Each row is followed by its class.
[ -1 -26 -11 -19 -25  27 -25   3  45   3  17  20  73   0   3 -39  26   2
  33 -13  25 -35 -56  49 -39   0 -57  49  45 -35  14  -6   5  26 -17 -28
  29 -11]	j_723
[-23 -44 -31  18 -23  22  11 -25  47   4  14  -1 -21  66 -29  26  30  46
 -19  20 -63  27  28   1  28 -31 -38 -22 -52  46 -16 -29 -40  -2  26 -44
 -25  47]	j_680
[  8  13  16  11  28 -17   8   4   5  -4   7 -13 -15  -3   2   1  10   0
  -6  27 -20  23 -16 -14 -12   9  23  17 -14   0 -11   3 -11  -9   9   0
 -37  38]	j_911
[ -3 -23 -56  -5  79 -17 -35 -43   7  18   6 -15   2   4 -71  75 -11 -71
  -8  25  32  47  -6 -12 -33 -72  -2  46 -15  59 -14 -15 -15   8   8 -15
  -1 -17]	j_723
[  -3   12 -104   -2  -69   -4   16   13  -24   -4   11  -24    8   34
   -7  -38    2  -25   -8    0    0   26   31   -5   47   40   47   14
  -57   20   15   18   -9   -7   -3    6  104  -15]	j_267
[  6  -1   2  17 -14  -9  -1  -2  15  -3  -2  -5 -16  20  26  -3  11 -27
  -1 -18  -9  12  -4  -8  -4  13   5   7  -4 -19  11   2  -2   6   2 -21
   1 -10]	j_267
[ 41   4   8 -19 -19   7  24 -56  31 -18  -7   8 -28 -25  -8   2  -3  51
  -5   4  15  15  45  65  20 -63 -20 -10 -16 -22  -9  31  35  38 -19  43
  33  -8]	j_267
[  1 -24  16  18  -6 -12  24 -31 -10 -14  32  30 -14  35  32  -8 -13 -52
  -9  39  40  83  60  29   4 -28  58  -4 -56  83 -45 -12 -23  -4  25   2
 -59  16]	j_55
[  0  -1 -23 -21  -8  -5  45   4 -23 -20 -33 -20 -41   4   7   8  12 -33
   1 -35 -10  48  39  22   0 -26  44   4  31  45 -19  41  19   2 -12   9
  34  65]	j_267
[  3   1  14   5 -22   1   6   3   4  -1 -13  -3   2  -3  13 -21 -12 -14
  -3  26  18 -10  12   1  -9  16  19  11   4  -4  11  14  11 -10  -5  14
  -7 -29]	j_723
[-19 -36  43  -7 -46  42 -11 -27  21 -12 -29  45 -10 -32  -9   5  -1  40
 -18  20 -15 -29 -61  17  16  18 -28  -7  47 -36 -33   7 -84  13  -8 -46
 -29  -2]	j_680
[ 20  48   2  34 -26   6  45 -54  22 -10   2  37 -68 -47 -46   5   0   0
 -25  34 -52 -33 -24 -22   9 -27  -6  27  13   8 -21  -7 -19  -6  24 -46
 -15  39]	j_854
[ -5  -3  -6  -4 -26  13  -5   8  18   1   5  20  20  22  22 -36 -14   7
   5   9  10 -15   8  -8  -2  23   2   4  -1  28  -8 -21  -1  -2   2   3
   7 -17]	j_267
[ 23  -6   9  30  10  17   9  53  -9  15 -51   4   2  -2 -34  15   3 -17
  -4 -24   3  -4  27 -16  25 -10 -14 -55  50 -55  18  13  -4  27 -18   2
   8  -2]	j_854
[ 45 -11  -5   4 -35  12 -24  68  11  20 -10  21 -35  47  70 -65  18 -52
 -20 -87  28   8  -9  57 -25  25  13  16 -52 -63  68 -22 -28  25 -34 -57
  18 -35]	j_587
[-10 -14 -10  10 -27   2   8   3  23  -8 -13  18  -6  18  11 -17   5  25
   0   5 -26  -3  28   5   9  -5  -5  -2 -11  13  -3  -1   0 -11   3 -15
 -16  -9]	j_911
[-28 -14  -8  -1  -1  33 -36   5  78  -1   4   0  26 -41  38   5 -18  -8
 -19 -33 -51  44  37  -7  25   8 -23  17   5 -10 -75 -23 -48 -22  57 -75
  25 -28]	j_680
[ -1 -14  -4  12 -22   8  -4   5  13   4   1   8  -8  29  23 -15   5 -34
   8  -2   8   7   4  -6  -9   2 -11   3   4  -7  10   5   6   8  -3 -20
   9 -12]	j_723
[ 10 -11  -2   6   0   4  -9  16  10  -6 -11   2  -9  11  16  -3  11 -27
  -4  -3   1  15  -8 -14  -4   7  -6   2   6 -18  -1  -1 -13   8  -6 -21
  11 -14]	j_893
[ -9 -13  -1  10  -4   7  -1  -1  12   0   3   5  10   2   3   1  -2 -20
 -19  22  -2   3   5   8   2   3  22  -1 -11   5   3   2  -4 -22  18 -13
  -7 -11]	j_680
[-12  -1   1  -6 -33   1 -10 -13   7  -4   0  -8   2 -12  10 -11  -2  13
  -7  12  -6  12  33   9  17  -7  13   5 -15  24  -9 -13  -2  -1 -16   9
  -5 -26]	j_55
[-20   9  31 -12  31 -13   5  20 -14  12  18   4  14   1 -11  27   1 -15
  -1  12  -6   5   1 -27 -10 -14  29  -8 -11  -2   4  25  24 -19  10   3
 -23  20]	j_893
[  0   5  13   4 -13   2   8  14  26   6  27  10  24   8  -1 -17  -4  -7
   4  19  13 -24   7 -26  -3 -15 -13   5  -1  13   6   2  -6   5   1   3
   5 -14]	j_893
[  4  -1  16   2  16 -13  50  20 -58  15 -35   2 -55 -39 -46   4 -79  20
 -22 -32  44 -10 -27  37 -62 -35  64  32  -4  -4  25  55  27 -35  58  20
 -58  64]	j_911
[ -4 -16 -13   3 -27  14  -3 -27  24  -5  15  21  11  35  -6 -13   4 -12
   1  33 -16 -21  -4 -14 -16  -4 -15   6   4  41  -2 -18  -9   5  -6 -29
   6 -18]	j_680
[ -2  -3   4  -1 -24   4   5  -5  11   5   9  19  26  40  19 -29   1  -1
 -16  23   1   3  23 -17  -2  17  -1   9   7  19  -3  -8  15   6 -12   4
  12 -35]	j_680
[ -8  11  21 -76 -25  -1  22  26 -54  21 -37   4 -33 103 -14  50  55  19
  40 -17 -12 -22 -30 -67 -11  17  -6  -6  61  39  13  48  12   3 -22 -44
 -45 -14]	j_893
[ -2  15 -10  -3   2 -10  10  -9  -9  -1   7 -11 -35  20   2   8  17 -14
 -11   6   0  20   6  -6   4 -13   6  -4 -26   8   4  14  -2   1   8   0
  -6  15]	j_893
[-13   1  -3   6  32  -6   0  -8   9   7  10   6   4   7 -12 -17 -12 -10
   3  15  -7  24  13 -35 -29 -10  -4 -10  14  -4   4   5   8   2 -12 -10
 -32 -27]	j_723
[ -9  -7 -21   7 -10  -2 -11   9  30   8  10   9  22   9   1 -41  -6  -9
   5   4 -15   4  15  -5 -28  -8  15  10  12   8  13  -6   5  -2  -1 -18
 -16 -27]	j_723
[ 12 -20  11  22  30 -18   2  36  -7  -9   1  32  39 -49 -38  60  14 -16
   8  80 -15  65  11  -3  22  -9  67  31 -56 -38 -50  57  24 -49  54 -50
 -58  34]	j_723
[-11  -2   2  24 -16   4  -4 -13  24  -2   7  17  -2   4  -2 -17  -1 -17
 -12  10 -11 -11  -8   4   5  -4 -24  14   4  21  10 -21  -3 -11  14  -7
 -17 -11]	j_911
[-23  24 -46 -11   3  25  18  -2  40  -2 -15  49 -42  11  20 -10  29 -36
  33   2 -44   0  18  -8  11 -26 -17 -34  -7   8 -16  11 -14 -31  12 -18
   9  51]	j_893
[ 49 -45  27  -2   0   9 -29  79  12  14   0   7  49 -43 -65  55 -69  53
 -13  16 -15 -33  34  13  32 -45  81 -24 -46  46  14  -7 -11 -30  40  -2
 -24 -14]	j_911
[  7 -10  -9   9 -12  -1   2   5  21   0  -3   8 -27  45   9 -17  17 -20
   2  -2 -13  14   3 -11 -11  -2   5   6  -5 -10   4  -1   2   6   2 -26
  10   0]	j_911
[ 22  -5  46  -2  -6  11 -27  57  -5  -2 -24 -11 -12 -18  55 -44  -5   8
  16 -11 114  35  36  45   8  11  25 -31  -5 -17 -35 -49   8  -3  58  42
  30 -12]	j_893
[-13  34 -20 -14  -7   2  15  -3   3  -6   2  -7 -12   1  -9 -31   9  -3
  -1  14 -26   5   7 -23 -18  -8  13   4   6   8   2  11  19 -12  -4   2
   3  22]	j_55
[-11   8  -8   3  30  -5  -4   7  12   6   6   5 -26  -2   7  -1  -3 -16
 -15 -11 -22   7  -6 -23  -9  -6  15  -5   2 -10   0  -1  -3  -9   5 -12
   6  14]	j_893
[  5 -10  25   7 -10   0  10   4  13   3  11   4   0  28   0  -9   4 -24
  -6   5  14  13  14   1  13   1  -4  13   4  10  -3   9  11  -2   4   5
  -3 -15]	j_587
[-34   4 -18 -29  30 -23 -13   9   7  -5  12  -4   4 -11 -10  -9  -1  -3
  -3  -8 -11  13  17  -6 -25 -18  39  14 -39  15  -4   9   5 -28   2 -24
  -6  -1]	j_267
[ 58  23 -21 -22   2 -35  24 -27 -16 -18  51  60  -3   8  -2  -3   6  79
  11  33 -81  16 -21  -6 -22 -27  29  26 -51  79  47  24  13  -9 -22 -52
 -14 -22]	j_55
[  0  28 -49   7  12   3  39  16  21  -1   9  32 -34  36  64 -45   4  24
 -19 -14 -28  27  67   8  17   7  39 -33 -51  11  -9 -10  28 -38  22 -18
 -65  15]	j_267
[  7  -5 -15  10  -2  -8  -4 -22   1   3  -7   3   7  14 -23  16 -16  10
  -1  20 -20 -12  -1 -18   3  -6  -9   5   3  22   2  -3  10   1   7   7
 -12 -15]	j_854
[ 31  60  -6 -45  67  -4   0  11 -28   8  39 -65  79 -18 -22  32  41 -20
  30  10  24  16 -61 -27 -24   6 -11   2  17 -48  33  11  37  18 -31  32
  10  -4]	j_911
[  6  -7 -16  20  -7  -3  -6  17  13   5  -9   4 -10  28  35 -19   5 -20
   4 -11  -1  20  20  -8 -11  10   1   0  -5 -17   5  -1  -5  11  -5 -18
   3  -7]	j_723
[ 51  38 -45 -45  12 -19 -20  11   1   9  -5 -39 -17  14  -2 -33  -4  17
  36 -13  -9  25  33   7 -17  15  36  15 -27 -13 -32  14  -7  32  -7   4
  28   1]	j_854
[ 10  54  16 -16  15  15 -14 -15   6  -3  -9  36  12  24  21  -2   9 -61
  12   4 -10  -7   1  11 -12   1  47 -45  67  52 -19 -34  28 -15  49  46
  13  40]	j_587
[ -6   4 -16   2  34  -3  -7  -5 -10  -1  -6   3 -13   2 -14  17  -2 -31
  -6   6   0   7   4 -17  -6  -5  23 -21   3 -10  -9   2   1  -2  -1  -1
  10   0]	j_893
[ -3  -5   3  -6 -14  -4  -5   4  23   3  -4  -3 -18  23  14 -20  11 -17
  -1  -7  -1  17  19  10   3  -6 -19  19  -1  18  16   9  -1  -5   2  -5
   3 -17]	j_723
[ -6   3 -30   7  62 -22 -52 -10   9   6  33  -9 -19  23  16 -19  -4 -12
  39  55  12  64  78   8 -22  -3  69 -22 -15 101 -64 -39  35 -13  60   3
  41  -8]	j_723
[-18 -22  15  34  20 -10  11  23  20  -5   5  11   5  19  31 -17   2 -30
  -2  -5  15   7  19   2  -8   6   2  12 -11   4  -5 -15   9 -26  20 -11
 -20  12]	j_911
[  7  -8   2   3 -12   4  -5   5   2   2  -7   2   2  25  14   4   8 -17
  -6   4   1  -2 -13  -9   1   9  -2   2   2 -13   6   4   1   6   4 -17
   5 -14]	j_854
[-22   6 -31 -19  -4   2  -4   7 -12 -12   3 -11   1   0   3 -15   9  -2
   7   7   5   6  -4  -9 -11   3  -2  13 -35   5  -9  -2  -7 -13 -12 -18
  -5  15]	j_55
[  0 -15   2   8 -13   4 -12  -4   5  -2 -11  -5  -2  12  12   4   6 -18
  -5  -1  -2  10 -11  -5  -2  14 -18   4 -11 -34   5  -1   0  -1  -1 -17
  -2 -18]	j_680
[ -4  -8   4  13 -13   0 -14   0  13   5 -11   6 -11  33  27 -11   5 -23
   8  -9   1  12   5  -9 -23   8 -14   5   1 -17   5  -5   4  11   4 -18
  -3  -8]	j_723
[-20  36   2 -22 -51 -36   6  45 -13 -10 -23  22   3   4  26 -43  30  65
 -25 -84 -54  -5   2  27   4 -11   3   0  27  25  72  31   0 -13  20  -8
  21  11]	j_267
[ 32 -23 -28  40  48   4  21 -18  40   6  11 -23 -13   7 -31   6 -16  55
 -18  36  17  24  31  13  13 -41  17 -30 -27 -22 -21 -33  36   4  19  57
 -26  31]	j_587
[-10   1  52 -20  -8   4 -13   9 -18  15   8 -26  12 -18 -13  47  13  52
  -2  37  53  23 -52 -20 -17 -15 -20   0 -52 -32   8  16 -33 -13  60 -41
 -68 -35]	j_680
[-23   8 -21  -6  12 -10   7  14   7   5  27  13  12  18 -17  -7   4 -13
  -6  -2   4 -14   9 -13  -2 -19   7   7 -17  13   0  19   2  -1   2 -11
  13  28]	j_267
[   4  -94  -51   -5  -25   38  -15   29    8    4   64   27   63   41
  -29   47  -26  -37   27   50   -3   19    7  -43   46  -37  -27   -3
 -102   34  -13    0    6    9  -51  -38   30   13]	j_723
[  9   0  -3  -5   9 -17 -27  42  14   1  10 -29  25  39  21 -89  30 -33
   3   9 -11  70 -60   2 -53  87  63  47   3  -6  23 -21 -24 -23  32 -16
  -5   3]	j_267
[-10  -9 -19   0 -26  -1  -7 -10  24 -10   8  11   8  16 -10 -30 -10 -17
  -9  19  -1   4  40  -9  -2 -26  -3  -2 -19  22   7  -4   9  -2  -7  -5
  -2 -36]	j_723
[-48   1 -25  70 -42 -12  38 -45  -6 -18 -11  59 -36 -18  36  -5  22   2
   7  25 -34 -19  15  20  40  12 -14   1 -18  24 -24 -13   1 -36  23 -17
   2  52]	j_854
[-17   0 -39   6 -12  16   0   5  20   8  11   5  19   2  -2  10  -1   2
 -16  23 -26  -4   8  -7   1  -2  12  11 -34  18   0   7   0 -11  10 -28
   0   3]	j_267
[  0  -1 -10   3  -4  12  10   9  19   2  13   9  18  12  26 -23  -3 -30
   0   5  -2  -1  13   6 -12   2  -2  15   5  26  12  -6  22 -16  -4  -9
 -22  -6]	j_723
[  4 -11 -17   4  32   7  -8  25   9   6  14   3  -6  16  17 -15 -30 -24
 -23  -4 -10  27  12  -6   2  18  27   7 -28  -7 -23   8 -31   3  -7  -8
  -8  33]	j_55
[ 18  42  30  24  41   7 -17   6  25   2   8 -22  -6 -21  43 -25  15  -3
 -37   8  54  39  33  23  24  20  21 -31  10  15 -16 -72 -11   9  39  48
  76 -11]	j_267
[  4   5  -6  -3  -5 -11  -6  13  -2  13   7  -2   4  16 -12  -7  -3  -6
  -8   1 -24   8 -16 -41 -32 -18  11   8   4   0  17   3   8  11  -8 -12
 -24   8]	j_680
[ -24   -3 -109  -28   28   16   -9   -9    0   -7  -38  -60   34   46
   10    5   25  -33   -8  -46  -23   -9  -30   15  -28   36  -71   29
    4   47   38  -18  -92   17  -69  -14   -2  -13]	j_911
[ -2  -8 -11  14  -6  -4 -15   1  12   0  -6  -1 -21  20  14 -16  13 -10
   7 -12   1  12  -8 -10  -9   1 -13   2   1 -24   0 -14  -8  15  -4 -20
   8 -11]	j_911
[ 17  12  -6   3   4 -13 -16  26  -5   2 -14  -6 -17  17   7 -26  13 -11
 -14   4   3   9   9   5   2   7   9   6  -7  -6  17  -2   4  13 -24  16
 -12  -6]	j_911
[-15  15 -19  24  -7  70  -7 -43  14   0  17  21 -14  11 -16   3  -2 -33
  -6  42 -56 -20 -47 -32  -9  26 -69 -22  31  77  10 -56   3 -25  21 -56
 -24 -26]	j_587
[-27  53  16 -47 -67 -35  18 -71 -41 -36 -11  24 -58 -25 -68 -17  32  40
  24  -1   5 -33  50  30  15 -66 -19 -17 -19  16  -8   2  64 -10  -1  12
 -38 -15]	j_893
[ -2 -12  -5   2 -19   3  -5   0  13   4   0   9   5  28  13 -13  -1 -27
   8  -3   9  20   7 -15  -8   1 -10   6   4 -20  -1   8  -1  12  -4 -17
  -6 -21]	j_723
[ 25  -6   6 -21   8 -20   4 -52 -25 -12  24  38 -68  29 -28 -11 -73   9
  34  56 -24 -12  13 -45  28  23 107 -58 -27  71 -28 -22  17 -46  15  58
  12  -9]	j_893
